In the rows, zero is written as 128.
Here are made-up objects, facts about them, and rows of numbers that follow some of those facts. Name the object behind each unnamed row.

There are 2 kinds of fact about the objects: dretroskel, nafe.
dretroskel (each to the one after it):
<1028> <885> <581>
<1049> <850> <411>
<1162> <1253> <15> <768>
<1264> <1364>
<1327> <1088> <342> <612> <695>
<1366> <472>
<1414> <1254> <953> <194> <1471>
<217> <354>
<349> <637> <558> <1317> <755> <284>
<391> <326>
<393> <1382> <1488>
<394> <137> <732>
<433> <1153> <1065> <253> <853> <35> <988> <552>
<473> <1204> <1224> <955> <1479>
<4> <1194> <829>
<536> <1107>
<592> <1249> <1470>
<871> <1291> <150> <889>
<91> <1126>
<983> <1109>
<992> <233> <402>
<1057> nafe [<138>, <1175>, <1126>, <536>]
<1065> nafe [<473>, <1441>, <270>, <1088>]
<1153> nafe [<695>, <1249>]
<117> nafe [<305>, <15>]
<1204> nafe [<1470>, <1366>]
<1215> nafe [<313>]
<1224> nafe [<379>, <1109>, <825>]
<1254> nafe [<91>, <1491>, <342>, <474>]
<1264> nafe [<1092>]
<1294> nafe [<270>, <1471>, <474>]
<12> nafe [<581>, <194>]
<1312> nafe [<1109>, <598>]
<1327> nafe [<612>, <1471>, <1364>, <992>]
<136> nafe [<1301>, <1414>, <14>, <1372>, <472>]
<1382> nafe [<612>, <1109>, <1194>]
<1394> nafe [<480>, <305>, <1126>, <326>]
<1435> nafe [<1093>, <295>, <354>, <1497>]
<1479> nafe [<1253>]
<173> nafe [<391>]
<217> nafe [<138>, <1317>, <551>]
<233> nafe [<1175>, <391>]
<284> nafe [<972>, <1028>, <1126>, <1291>]
<291> nafe [<755>, <1233>, <953>]
<411> nafe [<53>, <35>]
<416> nafe [<391>]
<433> nafe [<871>]
<448> nafe [<1458>, <1485>]
<4> nafe [<394>]
<520> nafe [<592>, <137>, <1092>]
<558> nafe [<349>, <474>]
<580> nafe [<1049>]
<652> nafe [<72>, <1160>]
<660> nafe [<1414>, <552>, <536>, <793>]
<732> nafe [<1471>, <972>, <552>, <592>]
<745> nafe [<1301>, <889>]
<746> nafe [<1253>, <825>]
<762> nafe [<270>, <150>, <1126>, <1292>]
<766> nafe [<349>, <393>, <793>]
<768> nafe [<474>]
<792> nafe [<473>, <527>, <480>, <715>, <595>]
<811> nafe [<972>]
<829> nafe [<458>]
<833> nafe [<942>, <354>, <150>]
<84> nafe [<246>, <1488>, <955>]
<850> nafe [<1093>, <313>, <593>]
<885> nafe [<14>, <357>]
<970> nafe [<1160>, <593>, <1194>]
<975> nafe [<1160>, <1107>, <1162>, <825>]
<988> nafe [<592>]

Some rows with their names:
[131 150 111 148 123  63 102 146 106 162  95 115 122  62 166 159 191 109
 103 107 111 135 145 151  96  91  99 136 117  91 130 121 125]: <1435>
[129 144 130 132 139  74 102 171 114 118  97 109 103  84 157 141 165 149
 112 140 106 138 137 136 120 119 133 160 127  72 155 123 153]: <295>
[112 144 118 101 122 116 131 150 133 108 103 147 116 120 117 119  71 174
 145 148 131 125 161 146 147 130 142 144 114 106 142 106 142]: <305>
[147 135 169  98 170  96 130 122  85 114 145 162 119  97 100 126  94 104
 167 123 111 146 106 113 138 139 132 149 143  92 145  90 141]: <1301>
[139 140 127 151 133  69 107 134 121 176 110 102 125  81 185 139 203 125
 103 105 106 124 141 141  97 102 104 129 104  92 133 111 125]: <850>
[139 137 167 104 173  93 119 101  86 128 159 150 129  98 102 116 110 103
 169 110 108 142 108 113 143 144 125 129 133  99 140  97 130]: <472>
[116 145 117 109 115 107 133 149 146  98 112 155 132 131 122 128  71 165
 147 141 142 101 152 141 144 105 142 136 117 115 147 107 137]: <595>
[135 122 139 137 140 112 124 121 150 137 128  84 124 127 150 141 108 154
 141 143 111 124 111 117 139 149 121 131 135 116 151 104 109]: <1364>
[144 157 136 155 118 122 146 142 112 146 123 135 117 114 149 134 125 142
 129  89 111 143 142 121 122  93 106 136 136 118 124 107 131]: <580>
[158 114 161 138 149 114 166 142 146 130 120  97 113 133 193 120 116 174
 145 145 110 121 115 125 120 132 143 154 105  94 153  64 147]: <825>
[137 151 153 146 137 122 146 138 126 103 121 143  94 137 142 135 112 174
 133 102  93 158 136 118 130 103 131 152 142 107 132 118 144]: <581>
[113 146 118 112 117 109 135 150 143  98 113 156 132 130 122 132  70 162
 144 139 141  99 150 144 145 104 145 140 116 115 149 108 136]: <527>
[132 150 151 153 152 133 131 144 116 129 143 116 128 127 142 103 131 189
 138  86 113 123 140 102 151 134 125 134 119 105 146 122 152]: <394>
[137 155 140 162 132 122 137 124 119 156 130 136 123 120 149 131 146 153
 123  65 110 136 151 120 125  97 107 122 123 122 123 116 127]: <1204>
[107 138 130  99 134 122 109 134 138 117 106 124 115 118 101 110  86 164
 136 160 122 135 155 147 162 162 145 139 112  99 147 121 137]: <1126>
[129 142 146 113 127 150 138 136 113 142  98 124 105 103 111 118 107 139
 127 147 106 162 163 157 149 144 124 152 118 103 126 102 143]: <551>
[139 127 157  76  96  87 151 108 168  83  77 153  23 124 101 204  26  89
 178 213  61 250  93 178  93  82 142 190 217 113  97  85  95]: <552>
[158 131 135 152 120  96 152 123 135 179 112 102 120 100 198 134 156 136
 125 117 112 127 131 143  94  98 108 132  99 106 135  73 123]: <652>
[123 145 112 106  67  91 136  93 159 150  78 155  66 103 117 175  84  94
 150 167  93 208 141 189  91  70 106 138 166 129  85  97  78]: <284>
[138 153 147 147 132 121 133 136 119 137 134 125 119 121 144 123 136 165
 137 101 106 133 138 117 132 113 118 132 125 112 132 116 137]: <637>
[142 151 160 130 120 108 156 140 142  96 102 152  66 141 138 156  91 158
 147 125  78 188 131 139 111  73 144 169 166 109 115 110 135]: <695>

Which object is each row?
No name comes twice in this set of rows, the named rows included.
[155 128 130 155 124  84 138 132 132 178 112  97 124  90 199 144 168 123
 118 116 115 128 130 147  93  98 101 127 103 102 135  77 117] -> <970>
[123 151 102 139 114  77  99 145 115 155  90 122 132  70 144 155 165 110
 103 123 120 133 154 159 109  94 101 133 116 100 136 123 124] -> <833>
[141 145 128 150 133  78 117 153 117 155 100 110 113  78 172 143 179 128
 110 117 107 137 133 140  99 102 112 142 120  87 139 105 138] -> <1215>
[133 122 141 105 114  98 135 120 171  91 100 108  75 133 130 186  52 128
 156 193  87 176  92 147 123 119 141 163 180 113 133 100 101] -> <1471>
[133 136 110 136 109  97 113  89 136 183 116 112 116  98 127 158 102 100
 144 126 119 162 125 137 117 127  84 109 150 136 104 107  73] -> <732>
[152 118 156 139 145  97 149 160 142 121 113  94 108 119 193 126 132 175
 132 149 105 124 116 129 121 127 143 162 104  83 152  70 148] -> <1160>
[132 144 159 137 129 139 133 122 144  93 126  97 135 140 112 178 110  97
 115 139  93 118 107 143 139 115 137 148 165 119 153 125 118] -> <342>
[106 141 121 115 136 112 111 143 145 103 132 132 155 135 119 118  93 172
 138 127 144  72 144 128 162 139 146 122 104 111 164 125 138] -> <473>
[141 150 157 132 110 113 149 130 131 119 117 139  89 122 137 142 114 147
 145 123  91 164 134 138 111  83 121 153 148 114 118 109 133] -> <253>
[117 150 106 123  96  94 123 115 147 146 115 145 143 113 123 161 114 105
 126 123 131 107 144 169 115  79 110 113 126 136 129 116  96] -> <1065>
[139 148 141 138 130 129 130  93 104 162 130 115 155 100 109 168 124  49
 120 113 110 136 123 146 122 118  97 128 147 133 126 105  97] -> <766>
[151 126 131 152 125  97 137 106 146 183 126  87 135 108 189 134 157 130
 133 109 113 114 123 140 102 114 103 115 101 121 132  78 102] -> <1382>
[125 139 111 164 130 111 107 114 125 175 137  99 123 107 141 123 117 177
 145  92 128 147 130  80 142 154  85 101 135 124 126 124  97] -> <1264>
[134 146 144 140 117 127 128  98 136 143 128 104 149 116 110 185 126  52
 114 121  96 126 116 157 119 109 110 126 157 136 133 117  97] -> <558>
[110 138 129 103 128  88 103 148 139 105  96 121 107 109 128 149 119 144
 124 164 106 137 141 157 135 126 143 153 129  89 145 129 134] -> <150>

The same objects again, as new rows of numbers:
Named rows:
[135 134 115 152  92 145 118 123 138 129 151 116 125 127 127 114 152 136
 110 132 151 124 116 121 116 152 114 137 129 143 137 135]: <1435>
[124 159 102 131 103 139 123 137 143 141 120 182 134 137 132 121 168 159
 103 131 133 114 104 137 129 143 104 151 108 156 135 120]: <354>
[132 132 116 151 122 138 116 124 140 130 142 132 125 125 130 114 125 128
 110 128 148 129 117 117 114 153 122 138 134 147 135 127]: <833>
[128 148 114 134 132 129 122 129 144 139 122 153 122 130 132 117 132 127
  99 130 138 128 105 131 133 134 109 140 126 144 138 112]: <150>
[130 101 119 155 164 138 114 107 130 134 154  35 120 122 114 127  94  89
 134 112 138 156 115 119 107 128 128 142 141 112 133 129]: <1264>
[149 128 142 130 113 123 128  97 132 133 137  40 116 119 122 119 110  88
 116 130 138 136 119 137 130 114 117 113 150 100 134 121]: <1162>
[150 134 127 136 100 136 131  95 121 136 133 102 135 124 132 125 120 123
 128 119 132  92 130 105  87 182 162 111 131 135 128 126]: <975>
[138 126 125 152 145 132 114 118 135 128 142 118 118 124 131 115  99  94
 114 127 144 139 117 115 124 148 132 137 146 139 136 119]: <1065>
[139 149 129 144  93 135 127 113 134 133 117  92 121 129 138 121 143 122
 108 128 129 122 119 127 141 121 150 121 128 108 121 115]: <1194>
[122 145 113 140 114 146 117 129 135 138 127 190 152 134 134 124 145 167
 124 132 125 108 117 115 112 168 135 143 118 169 122 116]: <829>
[139 132 133 132 114 128 122 111 137 131 135  77 125 122 124 118 120 105
 115 135 137 140 116 139 136 110 111 122 144 111 130 120]: <637>
[126 141 131 126 118 133 120 118 139 133 125 113 137 127 124 120 141 138
 120 141 130 131 114 142 126 119 108 128 137 124 120 118]: <1372>
[127 148 121 127 116 135 124 124 139 139 121 145 136 132 129 122 145 142
 115 134 127 123 110 138 131 129 112 135 122 137 127 116]: <35>
[144 150 129 142  74 138 133 112 132 139 132  79 111 133 129 117 186 129
 108 131 138 112 109 127 135 140 112 119 120 121 135 133]: <593>
[126 149 118 125 114 135 122 126 139 140 119 155 139 134 130 123 151 147
 116 134 124 119 111 137 130 134 115 137 119 141 127 114]: <755>
[128 131 121 148 144 135 114 120 137 133 133 134 126 125 130 116 115 123
 117 126 139 127 115 114 113 154 131 134 137 145 130 119]: <792>
[125 142 126 134 148 124 120 119 143 140 119 126 118 127 129 116 120 122
 111 128 135 131 104 129 127 135 114 129 134 135 131 113]: <305>
[154 123  98 116  81 132 125 106 131 128 152 143 157 111 127 125  72 134
 117 123 153  98 146 131  60 181 142 131 137 144 142 128]: <746>
[143 131 107 146  87 139 117 113 135 118 133 131 144 114 142 123  70 128
 112 122 145 118 148 125  98 143 185 136 139 119 122 116]: <1224>
[141 136 116 157  64 150 123 122 135 129 158 103 122 129 127 114 178 143
 108 135 155 118 116 118 121 158 106 132 126 142 138 142]: <1215>
[129 129 125 144 120 140 115 118 135 130 139 127 139 126 128 119 122 135
 126 132 136 126 120 118 112 151 133 131 136 140 125 124]: <12>

Name these rows:
No name comes twice in this set of rows, the named rows included.
[149 150 141 124 146 126 108 128 106 115 138 172 115 145 127 118 159  54
 145 166 112 123 128 141 148 163 114 151 147 127 135 120] -> <474>
[137 135 129 133 126 126 122 115 139 133 132  91 119 124 126 118 118 102
 109 131 138 140 112 138 138 114 112 129 142 116 135 118] -> <1088>
[138 115 144 149 132 132 114 104 135 127 150  71 125 116 124 114  92 103
 123 132 144 146 121 118 119 132 126 117 162 126 126 121] -> <217>
[137 144 137 128 117 130 130 106 130 143 120  93 122 132 128 122 155 121
 123 130 123 113 108 124 127 139 125 114 127 122 127 120] -> <72>
[118 126 139 138 119 145 105 114 137 126 139 118 155 123 122 119 131 171
 138 147 129 135 124 125 104 144 118 128 153 141 100 121] -> <136>
[125 127 139 142 151 131 113 117 144 134 131 156 141 122 131 111 104 134
 123 133 135 124 111 104 123 151 134 111 144 160 124 115] -> <1057>
[135 123 152 130 130 124 120 104 141 131 137  58 127 117 120 115 105 107
 118 142 137 150 114 138 139 106 105 106 162 111 123 115] -> <536>
[130 158 115 120 107 135 131 122 134 145 110 173 144 137 133 127 159 153
 118 129 118 100 111 130 121 151 127 132 109 149 127 114] -> <1107>
[127 133 114 130 138 134 125 121 137 141 128  98 132 132 120 129 133 120
 122 124 125 136 104 137 128 117 111 138 120 119 132 118] -> <137>
[136  94 113 136 159 131 131 114 138 143 154   7 138 129 105 142 106  91
 127 123 122 164  95 135 138  90 118 109 121  84 139 121] -> <592>
[140 134 134 128 115 126 127 115 142 135 132 102 132 125 126 119 121 118
 105 139 135 133 110 134 144 115 114 108 140 123 134 112] -> <1291>
[145 124 143 130 115 121 127 107 142 132 142  60 124 119 123 116 104  97
 106 141 141 146 111 137 147 103 111 100 153 105 136 116] -> <1028>
[144 129 153 129 125 126 115 105 126 122 144  64 120 124 119 116 123  85
 129 151 131 148 123 146 138 118 103 126 164 104 125 121] -> <349>
[128 104 167 116  63 141 115 101 148 124 140 107 161 105 119  93 106  50
 160 111 137 116 126 136 174  28 117 138 125 118 136 160] -> <391>

Now the same objects, written a new way:
Some objects and their rows:
[163 126 138 115 122 128  98 146 149 122  47 115 150 113]: <233>
[185 140 150 109 119 126 125 138 128 134 102 131 105 132]: <1204>
[180 102 125 146 125 101 103 147 147 105  90 170 166 108]: <762>
[150 140 134 116 134 125 101 143 136 114  82 127 147 136]: <173>
[187 106 127 137 120 108  89 159 135 102  76 160 167 119]: <1394>
[178 110 160 127 134  99 160  96 188 137  99 153 133  82]: <1327>
[169 120 161 147 170 100 131  99 140 143 103 129 123 158]: <652>
[109 122 135 143 157 121 152  92 126 142 163 123 118 151]: <598>
[121  99  97 135 116 137 131 141 108 111 163 163 139 117]: <1441>
[145 131 130 111 123 143 133 125 122 133 119 119 111 127]: <637>
[129  98 116 139 151 141 121 114 101 128 133 119 139 161]: <295>
[124 143 127 123 114 143 128 139  96 136 152 114 100 140]: <581>
[101 125 120  91 113 154 161 121 160 126 135 124 127  90]: <393>
[123 107 101 134 109 148 103 145  99 126 134 124 138 124]: <15>
[ 93 102 133 145 175 137 153  77 115 150 162 104 121 170]: <1160>
[ 91 139 112 148 116 132  92 153 114 129 123 104 145 133]: <1317>
[ 68 123 101 132 109 133 167 127 128 115 209 158 126  96]: <474>
[117 112 135 140 167 128 141  94 119 143 142 113 117 161]: <72>
[125 147 124 106 125 146 138 139 100 125 155 129 106 153]: <1233>
[132 129 126 101 116 154 142 135 105 134 142 114 104 136]: <1249>
[104 136 116 128 112 122 163 132 126 119 188 161 115 107]: <1491>

Name these rows:
No name comes twice in this set of rows, the named rows included.
[ 79 166 131  88 121 152 128 131 153 130  96  84 133 118] -> <472>
[144 171 158  98 126 123 118 136 163 128  65 106 124 113] -> <885>
[163 152 146 119 130 119 124 138 125 125 116 139 114 144] -> <580>
[158 132 132 131 127 105  86 153 164 105  50 140 180 110] -> <1057>
[120 165 133 170 113 105  96 155  97 139 155 122 105 143] -> <853>
[108  93 126 147 174 136 140  84 113 144 144 110 130 171] -> <593>
[108  94 125 113 133 138 176  89 159 136 149 132 126  91] -> <992>
[131  89 142 118 167 148 165  73 132 156 128  97 111 142] -> <1162>
[155 120 134  90 127 156 146 122 130 132 112 119 116 120] -> <983>
[121  93 101 135 138 143 116 128 106 120 132 128 148 146] -> <942>

